Below is a small trained network, with its code and all its weights. Each question gives an input and a class and asks what happens when units are switched off, that is, made to give their printed mean instead of their output.

import numpy as np


def w(rows, s, z=0):
    codes = np.array(rows[::2]) - 128.0
    scale = np.full(codes.shape[1], s)
    scale[-1] = z or s
    return codes * scale


def norm(h):
    return h / np.sqrt((h * h).mean(-1, keepdims=True) + 1e-5)


def f(y):
    return np.maximum(y, 0)


def log_softmax(a):
    a = a - a.max(-1, keepdims=True)
    return a - np.log(np.exp(a).sum(-1, keepdims=True))


def net(x, mask):
    res = np.array(x, float).reshape(1, 4) / 4 @ E
    u = 0
    for l in range(4):
        y = f(norm(res) @ A[l][:, :-1].T + A[l][:, -1])
        res = res + np.where(mask[u : u + 8], y, B[l][:, -1]) @ B[l][:, :-1]
        u += 8
    return log_softmax(norm(res)[-1] @ U[:, :-1].T + U[:, -1])


A, B = {}, {}
E = w([
[102,133,104,106,111,137,145],'x0',
[212,140,133,143,67,140,249],'x1',
[105,90,93,189,237,162,202],'x2',
[179,48,2,135,81,138,76],'x3',
],0.0063)
A[0] = w([
[188,175,164,98,111,151,163,120],'L0N0',
[73,140,154,90,170,133,81,5],'L0N1',
[148,86,80,128,162,137,132,125],'L0N2',
[171,150,150,120,79,165,172,19],'L0N3',
[147,138,187,13,60,62,100,79],'L0N4',
[188,118,142,180,94,94,179,53],'L0N5',
[95,254,187,118,134,105,144,44],'L0N6',
[90,125,166,91,108,164,46,86],'L0N7',
],0.0071,0.0026)
B[0] = w([
[33,165,82,149,109,33,105,207],'L0N0',
[79,164,67,159,136,45,168,178],'L0N1',
[146,83,254,115,156,145,134,187],'L0N2',
[59,119,148,251,77,102,126,182],'L0N3',
[211,254,85,95,197,243,139,253],'L0N4',
[30,151,131,174,46,152,141,195],'L0N5',
[149,27,183,66,177,58,173,237],'L0N6',
[130,167,110,195,98,50,127,203],'L0N7',
],0.0054,0.0049)
A[1] = w([
[137,219,217,124,4,102,26,65],'L1N0',
[77,172,189,177,138,59,167,135],'L1N1',
[59,28,170,70,156,71,42,121],'L1N2',
[196,14,59,171,4,199,49,84],'L1N3',
[175,134,54,105,167,99,106,41],'L1N4',
[84,145,110,85,213,127,42,116],'L1N5',
[28,7,178,157,150,196,158,108],'L1N6',
[145,24,92,168,89,125,50,4],'L1N7',
],0.0045,0.0029)
B[1] = w([
[169,158,59,121,141,186,101,222],'L1N0',
[150,2,132,94,118,197,105,252],'L1N1',
[175,153,162,155,72,93,154,194],'L1N2',
[117,53,195,38,155,76,138,241],'L1N3',
[131,108,148,140,104,126,154,146],'L1N4',
[114,112,132,176,73,146,159,197],'L1N5',
[163,184,130,117,150,139,102,213],'L1N6',
[140,142,176,66,141,80,163,170],'L1N7',
],0.0068,0.0039)
A[2] = w([
[123,226,134,175,124,122,137,222],'L2N0',
[92,127,115,192,131,79,78,29],'L2N1',
[24,148,86,145,187,18,1,92],'L2N2',
[132,52,193,43,125,135,127,2],'L2N3',
[126,111,84,225,248,233,165,114],'L2N4',
[168,121,103,158,54,114,194,36],'L2N5',
[142,92,54,105,89,98,99,135],'L2N6',
[192,77,81,72,114,213,77,137],'L2N7',
],0.0055,0.0023)
B[2] = w([
[152,1,96,102,120,157,134,229],'L2N0',
[148,158,95,153,80,92,201,161],'L2N1',
[68,56,127,196,16,158,140,234],'L2N2',
[161,119,232,48,136,148,163,228],'L2N3',
[191,218,3,59,113,169,47,252],'L2N4',
[70,124,141,213,97,113,59,192],'L2N5',
[98,70,186,184,231,52,165,204],'L2N6',
[134,132,242,48,170,100,151,221],'L2N7',
],0.0053,0.0032)
A[3] = w([
[92,105,188,57,192,20,160,46],'L3N0',
[105,114,119,253,30,116,148,73],'L3N1',
[234,222,55,59,92,132,40,121],'L3N2',
[143,174,108,210,105,84,228,93],'L3N3',
[63,156,214,72,204,139,155,5],'L3N4',
[115,168,34,120,215,223,152,47],'L3N5',
[53,116,97,244,88,108,36,142],'L3N6',
[97,182,227,97,115,157,180,95],'L3N7',
],0.006,0.0021)
B[3] = w([
[182,64,66,63,99,64,218,232],'L3N0',
[30,176,172,196,115,97,133,206],'L3N1',
[105,168,99,148,254,246,122,254],'L3N2',
[110,105,124,166,121,93,40,170],'L3N3',
[192,35,108,85,62,76,99,196],'L3N4',
[148,228,170,58,146,175,44,190],'L3N5',
[102,180,163,207,82,132,207,196],'L3N6',
[142,71,65,131,157,93,55,197],'L3N7',
],0.007,0.0055)
U = w([
[166,42,130,73,140,85,142,255],'0',
[141,223,101,125,185,227,81,80],'1',
[57,141,129,254,59,123,146,45],'2',
],0.016,0.00071)

Each question gives the input, the list of numbers given to net, and the class t.
The units are the neurons (one row each of A and B). Each row of codes is followed by its name. A weight is (code - 128) times the scale printed after its matrix; where a second scale follows, it is the last column's (A, B and U).
mask holds one flag per neuron, layer by layer. A switched-off neuron (its flag False) gives its mean, the last column of its row in B, instead of its output. The means were averaged over made-up inputs and are rounded, as every weight is.
A unit's drop is (log p(t) with every unit on - log p(t) with that unit switched off) / (log p(t) with every unit on - log p(t) with every unit switched off).
The circuit of an input: a set's keep is (log p(t) with only the set's units on - log p(t) with every unit switched off) / (log p(t) with every unit on - log p(t) with every unit switched off). Starting from the 12 units with the biggest drops (on a tie, the unit counted first), units are removed one at a time, each time the one whose removal leaves the highest keep (on an exact tie, the one counted first), for as long as the keep stays at least 0.8.
units of the circuit, in order: the units of the circuit, biggest drop first
k most important neurons: the k neurons with the biggest drops, biggest first
k most important neurons of layer l: the k neurons of layer l with the biggest drops, biggest first
drop of u: that unit's drop, to one decimal
input [-2,6,-7,-2], class 1: most important neuron	(L0N4)
input [2,7,-8,1], class 1: 3 most important neurons	(L0N4, L1N0, L3N2)
input [-3,-8,-5,6], class 2: 2 most important neurons	(L2N2, L0N7)
input [-6,-4,2,-4], class 0: 2 most important neurons	(L0N6, L1N1)
input [-1,-6,4,5], class 2: 3 most important neurons	(L0N4, L1N1, L2N2)
input [0,-8,-7,7], class 2: 2 most important neurons of layer 3	(L3N6, L3N0)
input [-2,-2,8,-8], class 0: 2 most important neurons	(L0N4, L0N6)
input [-6,-8,-8,-8], class 0: 2 most important neurons	(L0N6, L2N4)
input [1,-7,1,-6], class 2: 4 most important neurons	(L2N2, L0N1, L1N3, L0N7)
input [5,3,5,-4], class 1: 2 most important neurons of layer 3	(L3N5, L3N0)
input [-8,5,-2,-4], class 2: 3 most important neurons	(L0N3, L1N3, L0N5)
input [-4,-5,5,2], class 1: 4 most important neurons	(L2N4, L0N0, L1N3, L1N6)
input [7,-4,-2,-4], class 0: 3 most important neurons	(L0N6, L0N0, L1N1)
input [-1,-5,-6,-7], class 0: units of the circuit, in order	(L0N6)
input [-7,-7,-5,-2], class 2: 2 most important neurons	(L2N2, L0N1)
input [3,-5,-3,0], class 2: drop of L2N2	0.1
input [-5,-2,-3,0], class 1: drop of L0N4	0.2
input [-2,3,-7,5], class 1: drop of L0N4	1.3
